The symbols move the objects like this.
state | ψ θ φ ζ δ τ
q631 | q891 q798 q547 q300 q155 q420
q485 | q939 q861 q647 q612 q342 q87
q429 | q683 q892 q465 q421 q949 q717
q87 | q317 q589 q342 q544 q861 q816
q369 | q232 q891 q711 q542 q874 q820
q155 | q542 q300 q369 q50 q820 q798
q421 | q146 q429 q683 q949 q77 q190
q861 | q647 q544 q359 q485 q612 q589
q465 | q151 q124 q35 q683 q146 q949
q232 | q589 q711 q405 q867 q163 q587
q587 | q620 q874 q163 q528 q711 q369
q934 | q421 q548 q429 q629 q717 q438
q589 | q342 q405 q612 q87 q544 q620
q949 | q370 q421 q146 q77 q124 q892
q683 | q827 q465 q151 q146 q370 q77
q77 | q408 q949 q370 q124 q465 q429
q874 | q163 q542 q867 q587 q528 q891
q852 | q892 q438 q190 q548 q934 q647
q620 | q861 q163 q544 q816 q405 q232
q629 | q949 q934 q421 q717 q190 q852
q827 | q155 q151 q300 q420 q879 q408
q879 | q820 q420 q50 q798 q631 q151
q124 | q35 q77 q408 q465 q683 q421
q612 | q438 q485 q939 q342 q317 q544
q544 | q359 q87 q317 q861 q485 q405
q163 | q544 q867 q87 q620 q816 q711
q547 | q528 q820 q587 q891 q369 q155
q939 | q717 q647 q629 q438 q852 q317
q190 | q124 q717 q77 q892 q429 q934
q798 | q547 q879 q820 q631 q300 q827
q711 | q405 q528 q816 q232 q867 q874
q542 | q867 q369 q232 q874 q587 q547
q359 | q934 q317 q548 q647 q939 q612
q146 | q420 q683 q827 q370 q408 q124
q408 | q798 q370 q879 q35 q151 q683
q35 | q631 q408 q798 q151 q827 q146
q370 | q879 q146 q420 q408 q35 q465
q647 | q629 q359 q934 q939 q438 q342
q420 | q50 q827 q155 q879 q798 q35
q50 | q874 q155 q542 q820 q547 q631
q528 | q816 q587 q620 q711 q232 q542
q151 | q300 q35 q631 q827 q420 q370
q717 | q77 q629 q949 q190 q892 q548
q300 | q369 q631 q891 q155 q50 q879
q438 | q190 q939 q717 q852 q548 q359
q342 | q852 q612 q438 q317 q359 q861
q891 | q711 q547 q528 q369 q542 q50
q816 | q485 q620 q861 q405 q589 q867
q820 | q587 q50 q874 q547 q891 q300
q405 | q612 q816 q485 q589 q87 q163
q892 | q465 q190 q124 q429 q421 q629
q867 | q87 q232 q589 q163 q620 q528
q548 | q429 q852 q892 q934 q629 q939
q317 | q548 q342 q852 q359 q647 q485

In the rows, 17 stands for zero.

The rows follow the links: the fewer symbols apart two objects are, the more alike their rows tend to be.

Each row is also shifted at random along 3 hidden directions that mean nothing.

Some objects, each with a row of numbers:
q485: [ 12  13  19  11  18  12  16  10  18  17  11  15  16  13  28  12  19   9  22  20  16  17  13  22  26  27]
q711: [ 10  14  19  12  25   9  15  13  19  24  14  10   6  14   6  16  25  16  18  15  23  17  19  19  25  32]
q438: [ 14  23  19  18  14  18  20   5  16   7  22  22  21  26  26  14  16  20  13  11  10  22  18  16  21   8]
q77: [ 25  20  16  20  14  26  22  18  10  14  16  19  20  20  27  17  20  23  17  20  21  16  27  18  10  16]
q35: [ 13  14   9  18  18  22  18  29  14  18  20  18  22  12  12  24  20  26  14  21  17  22  22  17  10  17]
q587: [ 15  14  16   8  24   8  17  18  18  28  12  15  11  14   6  16  27  17  16  18  18  16  21  17  21  32]
q874: [ 17  15  18  14  18   6  14  21  22  29  14  21  14  17   7  17  20  18  19  18  16  14  19   9  20  18]
q798: [ 22  18  14  14  26  22  21  25  12  25  14  11  14  17   8  21  28  19  15  20  26  19  23  23   7  31]
q717: [  8  13  18  21  17  23  17  18  18  10  18  17  21  15  30  17  16  17  25  20  18  25  12  18  14   9]
q421: [ 14  14  17  26  12  21  15  18  11  15  16  13  18  15  32  20  21  19  28  19  28  16  22  13  12  13]
q547: [ 29  19  10  10  17  18  23  26  17  23  16  20  23  14   4  19  14  15   1  20  12  10  17  26  15  29]
q146: [ 22  17  20  22  15  29  11  25  15  12  20  21  17  15  18  24   8  23  25  23  14  16  24  11  10  13]
q879: [ 25  16  20  26  18  18  13  26  19  23  20  17  14  19  11  20  20  21  27  18  25  18  20   8   9   6]
q300: [ 18  19  21  21  21  22  17  26  16  23  16  14  11  19   5  19  19  15  18  18  26  12  21  19  10  20]
q420: [ 27  15  11  16  23  19  17  28  13  23  17  14  16  13  12  24  26  21  19  21  23  22  21  17   8  25]
q861: [ 23  16  19   9  18  13  19  11  21  17  12  20  20  17  26   9  16   8  19  21  11  18  10  23  24  21]
q429: [ 23  13  12  21  14  22  19  19  13  14  16  15  23  13  32  17  20  18  21  20  23  21  17  21  13  14]
q589: [ 16  22  20  13  18  10  18  11  21  19  16  19  19  22  18  18  16   7  16  16  10  14   5  18  22  23]
q50: [ 20  19  23  26  14  20  12  27  22  22  19  19  14  18   4  19   7  15  19  17  21   8  16  13  14   9]
q647: [ 22  18  17  14  15  15  18   3  14   9  17  16  17  17  28  17  18  19  13  13  14  19  18  19  26  23]
q87: [ 20  22  19  13  15  12  24  12  25  18  18  26  25  28  20   6  13  11  11  14   6  18   7  21  23   4]

The symbols that take the first to the second take the third to the fourth, perhaps in another order. What is the fourth?
Answers are names.
[ 12  20  17  20  16  29  19  23  12  14  18  20  19  20  18  20  15  25  17  20  18  15  29  17   8  15]
: [ 18  18  12  14  14  11  19  26  21  27  16  24  22  18   5  18  16  18   9  17  11  11  18  14  18  16]
:: [ 20  17  16  23  14  23  18  18  10  14  15  16  18  16  31  19  21  20  23  19  25  15  25  15  10  16]
: q50

[  6  16  13  16  12  12  24   6  18  14  18  17  20  19  25   5  20  21   6  10  18  19  21  24  28  10]
: [ 13  21  19  12  17  10  20  11  21  19  15  22  20  23  21  12  17   8  15  17  10  16   7  20  22  18]
:: [ 19  15  14  20  17  25  13  27  16  15  21  20  20  12  15  26  13  25  20  22  15  20  21  13  10  14]
: q77

[ -2  18  15  18  15  10  14  26  18  27  15  18  17  15   5  23  16  16  15  18  19   7  18  11  17  23]
: [ 14  20  18  19  20  23  20  26  17  25  17  14  14  19   3  17  18  17  10  18  24  10  20  23  10  22]
:: [ 21  20  17  12  17  16  18   3  12   8  18  16  17  18  28  20  19  18  13  14  12  21  18  19  23  27]
: q342

[ 31  22  23  19  15  11  14  11  24  15  20  18  17  21  14  18   8   8  16  12  10  14   4  14  27  13]
: [ 18  21  24  19  16  16  11   5  14   7  19  17  13  19  30  23  13  16  27  15  12  20  14   8  22  19]
:: [ 12  12  21  19  12  10  13   7  21  14  14  15  14  14  28  11  15  15  24  15  19  16  16  14  29  14]
: q429

[ 14  16  19  19  11  11  15   4  18  11  18  16  16  17  28  13  15  19  18  12  18  17  17  15  29  13]
: [ 17  23  16  12  18  19  23   4  13   8  20  19  20  24  27  16  20  20  10  13  11  23  19  22  20  20]
:: [ 19  19  26  27  12  26  10  21  15  13  19  20  14  20  23  22  10  21  31  20  19  13  26   5  10   8]
: q370

[ 34  14  22  14  22   9  12  16  24  23  16  17   9  16   8  13  18  16  23  17  16  18  16  13  24  19]
: [ 24  15  18  14  17   7  13  22  24  26  16  22  15  18   6  15  17  17  22  17  13  14  17   8  21  14]
:: [ 15  20  18  16  19  11  20  10  22  18  20  13  14  20   7  13  17  15   6   9  18  17  12  23  26  19]
: q232

[  8  15  17  20  17  24  19  17  18  11  19  18  23  17  30  14  17  18  22  19  17  26  14  21  13   7]
: [ 19  15  12  17  17  26  16  28  15  15  20  20  21  11  14  25  14  25  16  22  15  21  22  17  10  17]
:: [ 13  23  18  14  18  10  20  10  20  18  17  18  19  22  15  17  17   9   9  13  12  15   6  20  23  23]
: q438

[ 11  20  22  15  21  21  16   9  14   8  18  17  16  19  29  22  18  15  24  19  12  24  14  16  16  22]
: [ 10  13  10  17  17  22  23  18  12  15  15  14  24  13  31  16  24  20  16  20  23  23  17  26  13  19]
:: [ 25  14  15  25  16  18  13  29  20  21  22  19  19  16  13  22  18  23  25  18  21  21  19   7  10   3]
: q300

[ 13  15  10  20  17  22  17  28  16  18  21  19  22  12  12  23  17  27  17  20  18  22  22  14  10  12]
: [ 27  15  13  18  21  19  17  27  15  23  18  16  17  15  12  23  24  22  21  20  23  22  20  15   8  19]
:: [  6  23  17  14  19  20  21   6  13   9  20  19  20  24  27  17  21  19  14  15  12  24  18  19  18  19]
: q629

[ 20  18  14  16  17  31  19  24  13  13  20  21  20  16  16  21  14  26  14  22  14  18  26  20   8  18]
: [ 39  16  16  20  22  21  16  27  17  22  18  16  16  17  11  20  21  20  21  20  21  21  20  15   8  15]
:: [ -1  14   9  18  17  23  26  19  15  15  20  16  25  17  29  10  23  22  13  17  21  27  18  27  13   9]
: q465

[ 17  15  19  15  15  12  14   4  14  10  15  12  14  11  29  19  17  16  20  15  18  17  17  16  28  29]
: [ 15  15  15  17  18  24  20  17  16  10  19  17  24  15  30  16  18  17  20  20  16  27  13  24  14  12]
:: [ 19  11  20  15  13  12  16   9  22  14  14  17  17  14  28   8  15  13  21  17  15  17  14  19  29  14]
: q548

[ 11  23  18  14  18  10  19  10  20  19  18  18  19  23  15  17  17   8  11  13  13  14   7  18  23  20]
: [ 19  15  16  10  16  13  23  10  21  16  13  20  22  19  25   4  17  14  12  17  12  19  14  27  26  15]
:: [ 30  18  20  21  15  19  13  27  21  21  18  19  17  15   5  22   7  13  16  20  15   8  14  15  16  18]
: q874

[ 22  18  16  25  10  23  20  18  12  14  18  18  20  21  30  15  18  22  21  17  23  16  25  14  11   6]
: [  8  18  21  21  17  27  11  23  10  14  16  17  13  15  20  27  15  21  27  23  20  13  28  11   8  25]
:: [ 15  18  19   9  19  12  19  12  20  18  12  19  19  19  24  13  18   7  18  20  12  16   8  22  22  26]
: q342

[  5  21  14  11  22  11  24   9  17  21  19  11  15  19   6  13  23  15   0   9  20  18  14  28  25  28]
: [ 20  13  22  19  12  11  13   5  19  11  16  15  14  13  28  13  13  16  23  14  17  16  16  14  30  15]
:: [ 19  17  19  18  18  25  18  15  19   8  20  20  23  18  30  16  14  17  24  20  12  27  11  20  14   8]
: q146

[ 12  19  20  21  17  20  16  27  18  24  18  16  14  17   3  21  13  15  15  18  22   7  19  18  13  20]
: [ 20  17  17  16  15  13  13  26  19  24  16  20  18  12   6  25  11  14  16  20  14   8  15  12  17  24]
:: [ 22  23  15  13  20  13  24  10  21  17  20  16  19  21   9  13  17  13   1  10  12  18   9  27  25  20]
: q589

[ 12  12  10  16  20  22  20  19   9  14  14  11  21   9  32  21  25  17  20  22  24  22  17  25  12  29]
: [ 10  13  15  16  20  24  19  17  15  11  18  16  22  13  30  17  20  17  22  21  17  26  13  24  13  17]
:: [ 22  19  20  22  22  22  16  25  17  23  17  14  11  19   7  19  21  17  21  18  26  14  21  16   9  17]
: q879

[ 21  24  18  14  18  11  20  11  21  17  17  18  20  22  16  17  15   8  11  14  10  15   5  21  24  22]
: [ 11  14  15  15  14  12  19   6  16  13  16  15  17  15  27  10  19  18  13  13  19  18  19  22  29  20]
:: [  8  19  22  19  18  23  16  12  18   8  21  20  20  21  29  17  15  17  25  18  13  26  13  14  15   7]
: q77

